Here is a tiny trained network, its code and every weight. The questions are about switching its units off for an input and a class, where a switched-off unit gives its printed mean instead of its output.

import numpy as np


def w(rows, s, z=0):
    codes = np.array(rows[::2]) - 128.0
    scale = np.full(codes.shape[1], s)
    scale[-1] = z or s
    return codes * scale


def f(y):
    return y / 2 * (1 + np.tanh(0.7978845608 * (y + 0.044715 * y**3)))


def log_softmax(a):
    a = a - a.max(-1, keepdims=True)
    return a - np.log(np.exp(a).sum(-1, keepdims=True))


def net(x, mask):
    res = np.array(x, float).reshape(1, 7) / 4 @ E
    y = f(res @ A[0][:, :-1].T + A[0][:, -1])
    res = res + np.where(mask, y, B[0][:, -1]) @ B[0][:, :-1]
    return log_softmax(res[-1] @ U[:, :-1].T + U[:, -1])


A, B = {}, {}
E = w([
[192,117,198,114,121,101],'x0',
[127,129,131,124,132,128],'x1',
[133,84,93,53,81,162],'x2',
[127,129,130,124,131,128],'x3',
[79,41,218,159,131,141],'x4',
[170,48,134,117,254,159],'x5',
[108,77,99,127,138,36],'x6',
],0.0086)
A[0] = w([
[215,112,183,119,81,90,246],'n0',
[158,60,111,135,197,206,105],'n1',
[53,192,167,91,102,91,56],'n2',
[188,173,74,92,107,75,176],'n3',
[104,87,99,127,130,39,67],'n4',
[157,183,90,99,155,105,86],'n5',
[109,97,106,113,148,11,86],'n6',
[146,120,106,191,174,135,99],'n7',
[108,197,166,206,185,42,179],'n8',
[152,37,82,11,44,156,100],'n9',
[42,129,68,185,110,179,254],'n10',
[41,91,130,194,133,120,76],'n11',
[38,131,68,150,160,165,107],'n12',
[99,153,129,154,66,129,56],'n13',
[132,179,151,149,134,254,81],'n14',
[101,45,174,182,66,121,168],'n15',
[178,186,91,111,145,78,91],'n16',
[87,133,170,150,7,148,110],'n17',
[223,129,210,106,94,78,73],'n18',
[58,108,210,116,124,139,70],'n19',
[50,119,100,75,181,63,246],'n20',
[138,185,184,121,138,214,116],'n21',
],0.0093,0.0053)
B[0] = w([
[126,170,140,40,94,136,230],'n0',
[211,204,126,149,140,61,230],'n1',
[177,110,100,152,180,62,162],'n2',
[170,111,161,134,167,183,218],'n3',
[133,65,106,174,76,116,159],'n4',
[134,88,101,168,174,170,157],'n5',
[149,70,146,172,42,107,175],'n6',
[119,160,106,143,135,94,143],'n7',
[44,150,186,149,156,130,215],'n8',
[15,154,166,212,172,113,238],'n9',
[124,162,145,34,97,132,254],'n10',
[125,116,89,126,140,150,168],'n11',
[110,112,55,59,122,108,179],'n12',
[160,107,105,158,162,54,157],'n13',
[120,56,145,168,55,132,192],'n14',
[165,115,128,134,185,210,216],'n15',
[134,112,83,133,164,177,167],'n16',
[200,153,144,156,156,93,219],'n17',
[88,125,4,44,86,80,177],'n18',
[116,98,45,145,162,181,165],'n19',
[157,171,164,117,71,150,227],'n20',
[103,87,149,162,53,123,188],'n21',
],0.02,0.007)
U = w([
[125,62,118,182,67,128,83],'0',
[177,153,107,151,199,54,62],'1',
[136,104,74,140,205,224,71],'2',
[4,149,128,163,194,98,86],'3',
[89,139,61,54,135,113,98],'4',
[130,155,165,101,149,154,253],'5',
[131,146,175,97,152,156,234],'6',
],0.011,0.0057)

Each question gives the input, the list of numbers given to net, and the class t.
The units are the neurons (one row each of A and B). Each row of codes is followed by its name. A weight is (code - 128) times the scale printed after its matrix; where a second scale follows, it is the last column's (A, B and U).
mask holds one flag per neuron, in row order. A switched-off neuron (its flag False) gives its mean, the last column of its row in B, instead of its output. The means were averaged over made-up inputs and are rounded, as every weight is.
A unit's drop is (log p(t) with every unit on - log p(t) with that unit switched off) / (log p(t) with every unit on - log p(t) with every unit switched off).
The circuit of an input: a set's keep is (log p(t) with only the set's units on - log p(t) with every unit switched off) / (log p(t) with every unit on - log p(t) with every unit switched off). Starting from the 12 units with the biggest drops (on a tie, the unit counted first), units are removed one at a time, each time the one whose removal leaves the highest keep (on an exact tie, the one counted first), for as long as the keep stays at least 0.8.
circuit, biggest first: the units of the circuit, biggest drop first
most important unit: the unit with the biggest drop
top k neurons: the k neurons with the biggest drops, biggest first
drop when u is switched off: that unit's drop, to one decimal
input [-6,4,-1,6,8,4,-5], class 2: most important unit : n19
input [3,-5,6,4,-5,-1,4], class 3: top 3 neurons : (n9 n15 n10)
input [5,-2,5,-4,-7,-6,-1], class 2: circuit, biggest first : (n3 n16)
input [3,-3,1,5,-6,-2,-8], class 0: top 2 neurons : (n14 n21)
input [-2,4,-7,-7,-7,-8,-1], class 1: top 3 neurons : (n2 n13 n9)
input [7,-5,-2,4,-8,-1,-4], class 2: top 4 neurons : (n3 n16 n5 n10)
input [-5,3,3,0,8,2,-2], class 2: top 2 neurons : (n19 n15)
input [-6,7,8,-8,-8,0,-3], class 2: top 2 neurons : (n3 n5)
input [-4,1,6,-3,3,-8,-8], class 0: top 3 neurons : (n14 n21 n1)
input [4,-3,-6,-4,-6,5,-1], class 2: top 4 neurons : (n9 n16 n5 n10)
input [-8,5,-2,3,0,-3,-8], class 0: top 3 neurons : (n14 n21 n0)
input [0,0,-8,8,-5,-5,-8], class 0: top 3 neurons : (n14 n21 n9)
input [6,2,-3,-3,5,-3,-4], class 4: top 3 neurons : (n18 n0 n3)
input [0,2,7,-5,5,6,5], class 3: top 3 neurons : (n9 n17 n3)
input [2,-1,-3,-5,3,1,5], class 0: most important unit : n6
input [7,-2,-6,0,5,-5,-8], class 0: drop when n17 is switched off : 0.0
input [-4,6,3,2,2,8,3], class 1: drop when n1 is switched off : 0.7
input [6,-4,-6,-7,6,4,-7], class 0: drop when n19 is switched off : 0.1
